Below is a small trained network, with its code and all its weights. Each question gives an input and a class and asks what happens when units are switched off, that is, made to give their printed mean instead of their output.

import numpy as np


def w(rows, s, z=0):
    codes = np.array(rows[::2]) - 128.0
    scale = np.full(codes.shape[1], s)
    scale[-1] = z or s
    return codes * scale


def f(y):
    return y / 2 * (1 + np.tanh(0.7978845608 * (y + 0.044715 * y**3)))


def log_softmax(a):
    a = a - a.max(-1, keepdims=True)
    return a - np.log(np.exp(a).sum(-1, keepdims=True))


def net(x, mask):
    res = np.array(x, float).reshape(1, 4) / 4 @ E
    y = f(res @ A[0][:, :-1].T + A[0][:, -1])
    res = res + np.where(mask, y, B[0][:, -1]) @ B[0][:, :-1]
    return log_softmax(res[-1] @ U[:, :-1].T + U[:, -1])


A, B = {}, {}
E = w([
[171,20,68,189,148],'x0',
[179,145,10,55,84],'x1',
[2,51,75,87,97],'x2',
[194,51,212,3,161],'x3',
],0.0078)
A[0] = w([
[169,59,162,57,131,154],'n1',
[138,170,67,70,128,131],'n2',
[59,230,165,50,133,138],'n3',
[102,162,48,233,113,129],'n4',
[156,96,102,144,111,42],'n5',
[161,88,148,80,134,69],'n6',
[170,159,61,82,128,43],'n7',
[54,102,106,99,147,109],'n8',
[85,77,207,182,147,104],'n9',
[210,180,162,144,118,23],'n10',
[65,109,131,83,88,72],'n11',
[79,93,123,119,102,60],'n12',
[172,53,103,179,114,66],'n13',
[157,69,169,81,112,65],'n14',
[61,79,91,97,141,114],'n15',
[144,80,102,151,167,54],'n16',
[235,145,127,173,156,200],'n17',
[152,33,104,180,136,202],'n18',
[98,154,92,152,155,88],'n19',
[84,98,208,200,136,66],'n20',
[119,140,95,170,113,30],'n21',
[78,57,102,119,143,134],'n22',
[92,185,99,174,117,71],'n23',
[178,113,123,170,137,46],'n24',
[137,91,151,80,153,76],'n25',
[110,133,121,111,144,3],'n26',
[186,143,6,77,108,88],'n27',
[115,122,194,179,136,86],'n28',
[157,73,98,168,156,72],'n29',
],0.013,0.0059)
B[0] = w([
[197,76,158,171,187,208],'n1',
[66,91,161,129,127,171],'n2',
[176,155,220,69,28,221],'n3',
[230,84,157,161,206,252],'n4',
[93,169,135,70,145,136],'n5',
[165,150,137,109,202,160],'n6',
[40,139,101,59,168,159],'n7',
[118,161,61,167,122,167],'n8',
[40,72,139,118,150,196],'n9',
[106,230,1,99,144,176],'n10',
[130,191,65,127,128,155],'n11',
[114,180,72,125,143,147],'n12',
[127,203,156,5,114,177],'n13',
[182,132,119,99,200,168],'n14',
[127,154,50,181,116,179],'n15',
[127,188,142,56,140,149],'n16',
[126,145,49,221,79,224],'n17',
[154,137,212,111,24,222],'n18',
[160,138,125,109,160,153],'n19',
[31,85,121,93,166,190],'n20',
[141,170,108,60,203,148],'n21',
[130,158,80,178,83,185],'n22',
[195,140,127,87,189,181],'n23',
[113,204,87,60,141,144],'n24',
[168,139,119,107,188,157],'n25',
[112,179,98,59,161,116],'n26',
[7,63,152,120,152,201],'n27',
[58,112,103,103,143,170],'n28',
[121,201,144,31,123,166],'n29',
],0.03,0.012)
U = w([
[229,87,182,105,230,97],'0',
[29,48,174,79,157,139],'1',
[171,189,239,28,44,104],'2',
[146,179,68,155,109,85],'3',
[183,2,231,232,32,255],'4',
],0.0088,0.0043)

Each question gives the input, the list of numbers given to net, and the class t.
The units are the neurons (one row each of A and B). Each row of codes is followed by its name. A weight is (code - 128) times the scale printed after its matrix; where a second scale follows, it is the last column's (A, B and U).
mask holds one flag per neuron, in row order. A switched-off neuron (its flag False) gives its mean, the last column of its row in B, instead of its output. The means were averaged over made-up inputs and are rounded, as every weight is.
A unit's drop is (log p(t) with every unit on - log p(t) with that unit switched off) / (log p(t) with every unit on - log p(t) with every unit switched off).
The circuit of an input: a set's keep is (log p(t) with only the set's units on - log p(t) with every unit switched off) / (log p(t) with every unit on - log p(t) with every unit switched off). Starting from the 12 units with the biggest drops (on a tie, the unit counted first), units are removed one at a time, each time the one whose removal leaves the highest keep (on an exact tie, the one counted first), for as long as the keep stays at least 0.8.
circuit, biggest first: the units of the circuit, biggest drop first
most important unit: the unit with the biggest drop
top k neurons: the k neurons with the biggest drops, biggest first
drop when u is switched off: that unit's drop, to one decimal
input [3,0,-5,-4], class 3: most important unit : n17
input [7,4,7,-2], class 2: top 4 neurons : [n18 n13 n17 n29]
input [-3,-7,7,-7], class 0: top 3 neurons : [n4 n23 n17]
input [2,8,0,-8], class 0: top 2 neurons : [n4 n23]
input [0,7,-4,-6], class 1: top 4 neurons : [n27 n7 n2 n1]
input [-6,8,5,8], class 0: top 3 neurons : [n1 n14 n6]
input [2,4,1,-3], class 1: top 3 neurons : [n27 n3 n1]
input [-1,6,8,-2], class 3: top 2 neurons : [n15 n11]
input [-6,-4,2,-6], class 0: top 4 neurons : [n4 n18 n23 n13]
input [7,-2,8,2], class 3: top 4 neurons : [n15 n22 n3 n8]
input [-5,3,-6,6], class 0: top 2 neurons : [n1 n6]
input [-1,6,4,5], class 1: top 2 neurons : [n27 n4]
input [8,-7,-7,-1], class 2: top 3 neurons : [n18 n13 n29]
input [-2,8,4,-7], class 1: circuit, biggest first : [n27]
input [-8,8,3,3], class 1: drop when n2 is switched off : 0.9
input [-3,0,2,-3], class 4: drop when n10 is switched off : 0.3
input [-6,-5,4,8], class 0: drop when n1 is switched off : 0.1
